Below are the code and all the weights of a small trained network. Each question names an input and a target symbol and asks about switching units off, where a switched-off unit gives its printed mean instead of its output.

import numpy as np


def w(rows, s, z=0):
    codes = np.array(rows[::2]) - 128.0
    scale = np.full(codes.shape[1], s)
    scale[-1] = z or s
    return codes * scale


def f(y):
    return np.maximum(y, 0)


def softmax(a):
    e = np.exp(a - a.max(-1, keepdims=True))
    return e / e.sum(-1, keepdims=True)


def log_softmax(a):
    a = a - a.max(-1, keepdims=True)
    return a - np.log(np.exp(a).sum(-1, keepdims=True))


def net(x, mask):
    ids = ['αγδεζηθλμξπστφω'.index(c) for c in x.split()]
    T = len(ids)
    res = E[ids] + P[:T]
    r = res
    for j in range(2):
        rows = slice(3 * j, 3 * j + 3)
        q, k, v = (r @ M[0][rows].T for M in (Q, K, V))
        z = softmax(np.where(np.tri(T) > 0, q @ k.T / 3**0.5, -1e9)) @ v
        o = O[0][rows]
        res = res + np.where(mask[j], z, o[:, -1]) @ o[:, :-1]
    y = f(res @ A[0][:, :-1].T + A[0][:, -1])
    res = res + np.where(mask[2:10], y, B[0][:, -1]) @ B[0][:, :-1]
    return log_softmax(res[-1] @ U[:, :-1].T + U[:, -1])


Q, K, V, O, A, B = {}, {}, {}, {}, {}, {}
E = w([
[66,136,84,133,89,136,181],'α',
[64,134,142,137,168,253,124],'γ',
[86,92,178,74,74,193,119],'δ',
[195,65,53,183,48,226,109],'ε',
[196,104,162,150,149,165,140],'ζ',
[148,158,68,91,68,143,109],'η',
[192,39,147,109,136,182,46],'θ',
[185,166,180,169,38,163,85],'λ',
[111,150,178,165,87,150,163],'μ',
[196,119,152,110,162,128,180],'ξ',
[135,44,99,51,182,141,156],'π',
[204,106,44,180,75,187,223],'σ',
[120,203,78,95,55,111,168],'τ',
[131,93,194,35,55,180,121],'φ',
[102,48,159,168,93,109,114],'ω',
],0.013)
P = w([
[84,254,102,168,138,194,36],'0',
[108,178,107,135,126,163,83],'1',
[133,127,111,124,100,121,108],'2',
[151,68,127,106,96,82,137],'3',
[162,39,134,98,77,44,159],'4',
[170,5,153,90,72,48,192],'5',
],0.006)
Q[0] = w([
[171,43,114,143,151,213,214],'H1',
[72,171,194,55,238,41,17],'H1',
[65,80,47,178,107,99,31],'H1',
[187,133,211,144,98,168,188],'H2',
[113,153,196,94,90,90,76],'H2',
[130,69,155,7,23,222,122],'H2',
],0.013)
K[0] = w([
[175,100,125,109,59,60,165],'H1',
[80,174,122,199,156,225,156],'H1',
[175,165,177,101,166,156,180],'H1',
[112,90,102,94,103,58,119],'H2',
[122,119,87,163,152,165,149],'H2',
[171,100,164,164,71,3,197],'H2',
],0.019)
V[0] = w([
[86,80,129,207,88,224,116],'H1',
[95,212,176,142,51,119,167],'H1',
[89,119,209,31,125,253,235],'H1',
[204,86,109,133,172,164,195],'H2',
[34,27,28,156,153,94,93],'H2',
[180,110,21,28,73,129,67],'H2',
],0.012)
O[0] = w([
[123,58,91,164,148,100,184,238],'H1',
[228,112,124,118,75,66,133,85],'H1',
[91,98,88,186,57,154,146,193],'H1',
[179,170,147,196,131,175,166,145],'H2',
[130,154,5,137,146,76,50,87],'H2',
[113,104,92,75,123,255,125,253],'H2',
],0.0097,0.0059)
A[0] = w([
[139,248,168,108,138,119,131,47],'N1',
[134,224,142,112,167,102,105,3],'N2',
[77,236,92,80,100,90,240,39],'N3',
[82,157,131,205,132,93,163,46],'N4',
[61,185,177,113,218,93,123,48],'N5',
[112,183,150,184,140,102,12,67],'N6',
[101,107,139,77,189,60,192,23],'N7',
[109,179,157,107,136,92,123,11],'N8',
],0.014,0.0081)
B[0] = w([
[253,81,184,106,88,49,168,153],'N1',
[92,131,82,219,70,137,154,128],'N2',
[217,90,122,152,187,57,4,224],'N3',
[81,188,121,126,125,153,254,253],'N4',
[128,145,192,74,158,51,141,138],'N5',
[148,147,164,166,104,114,3,170],'N6',
[83,136,84,154,194,87,87,189],'N7',
[166,87,108,134,68,183,144,128],'N8',
],0.0088,0.0012)
U = w([
[165,168,83,112,161,89,73,171],'α',
[104,178,142,151,128,116,153,180],'γ',
[80,88,159,174,116,70,99,114],'δ',
[150,126,56,133,130,151,182,2],'ε',
[153,191,204,174,92,146,68,162],'ζ',
[96,245,85,81,81,172,93,186],'η',
[98,95,87,84,205,163,135,54],'θ',
[137,98,172,59,88,131,96,51],'λ',
[143,109,169,73,166,84,177,163],'μ',
[193,163,139,185,166,156,128,165],'ξ',
[47,157,130,113,172,167,118,199],'π',
[167,110,85,163,100,175,137,18],'σ',
[169,100,142,77,152,171,44,136],'τ',
[102,85,112,121,71,149,127,12],'φ',
[117,145,78,136,131,88,99,251],'ω',
],0.012,0.008)

Each question gives the input, a string of symbols that net reads in full, and the target symbol t.
The units are the heads (3 rows each of Q, K, V and O) and the neurons (one row each of A and B). Each row of codes is followed by its name. A weight is (code - 128) times the scale printed after its matrix; where a second scale follows, it is the last column's (O, A, B and U).
mask holds one flag per unit, heads first, then neurons. A switched-off unit (its flag False) gives its mean, the last column of its rows in O or B, instead of its output. The means were averaged over made-up inputs and are rounded, as every weight is.
A unit's drop is (log p(t) with every unit on - log p(t) with that unit switched off) / (log p(t) with every unit on - log p(t) with every unit switched off).
The circuit of an input: a set's keep is (log p(t) with only the set's units on - log p(t) with every unit switched off) / (log p(t) with every unit on - log p(t) with every unit switched off). Starting from all 10 units, units are removed one at a time, each time the one whose removal leaves the highest keep (on an exact tie, the one counted first), for as long as the keep stays at least 0.8.
circuit, biggest first: the units of the circuit, biggest drop first
unit that matters most: the unit with the biggest drop
k most important neurons: the k neurons with the biggest drops, biggest first
which heads matter: for each layer, one digit per head in row order, 1 if its drop is at least 0.15 and else 0, layers parted by /
drop of u: that unit's drop, to one decimal
input η ε θ, target θ: circuit, biggest first -> H1; H2
input ξ ω δ τ, target α: which heads matter -> 00
input θ π φ θ π, target π: which heads matter -> 10
input α η ζ ζ ξ λ, target ζ: circuit, biggest first -> H2; H1
input η π γ η, target η: circuit, biggest first -> H1; H2
input θ π τ π, target τ: which heads matter -> 11
input λ π φ ξ, target σ: unit that matters most -> H1
input ξ μ γ η η λ, target τ: circuit, biggest first -> H1; H2
input θ δ σ λ λ η, target λ: which heads matter -> 11
input ξ η σ δ, target σ: which heads matter -> 11
input δ η θ μ μ, target γ: which heads matter -> 01
input λ σ γ ζ, target ξ: which heads matter -> 01
input ε ε λ δ π α, target π: which heads matter -> 10
input δ ε γ λ γ, target μ: which heads matter -> 11
input θ μ δ, target δ: circuit, biggest first -> H2
input ε ε π μ, target π: which heads matter -> 10
input δ σ ζ ζ δ φ, target φ: which heads matter -> 10
input π θ θ, target π: which heads matter -> 10
input ξ η π η σ ζ, target ξ: which heads matter -> 11
input ε σ η γ φ π, target φ: circuit, biggest first -> H1
input η μ α, target ω: 2 most important neurons -> N3; N7
input θ φ ω σ, target ω: drop of H2 -> 1.0
input ω λ ω φ, target ω: drop of H2 -> 1.0
input θ η θ θ ω η, target α: drop of H2 -> 1.0
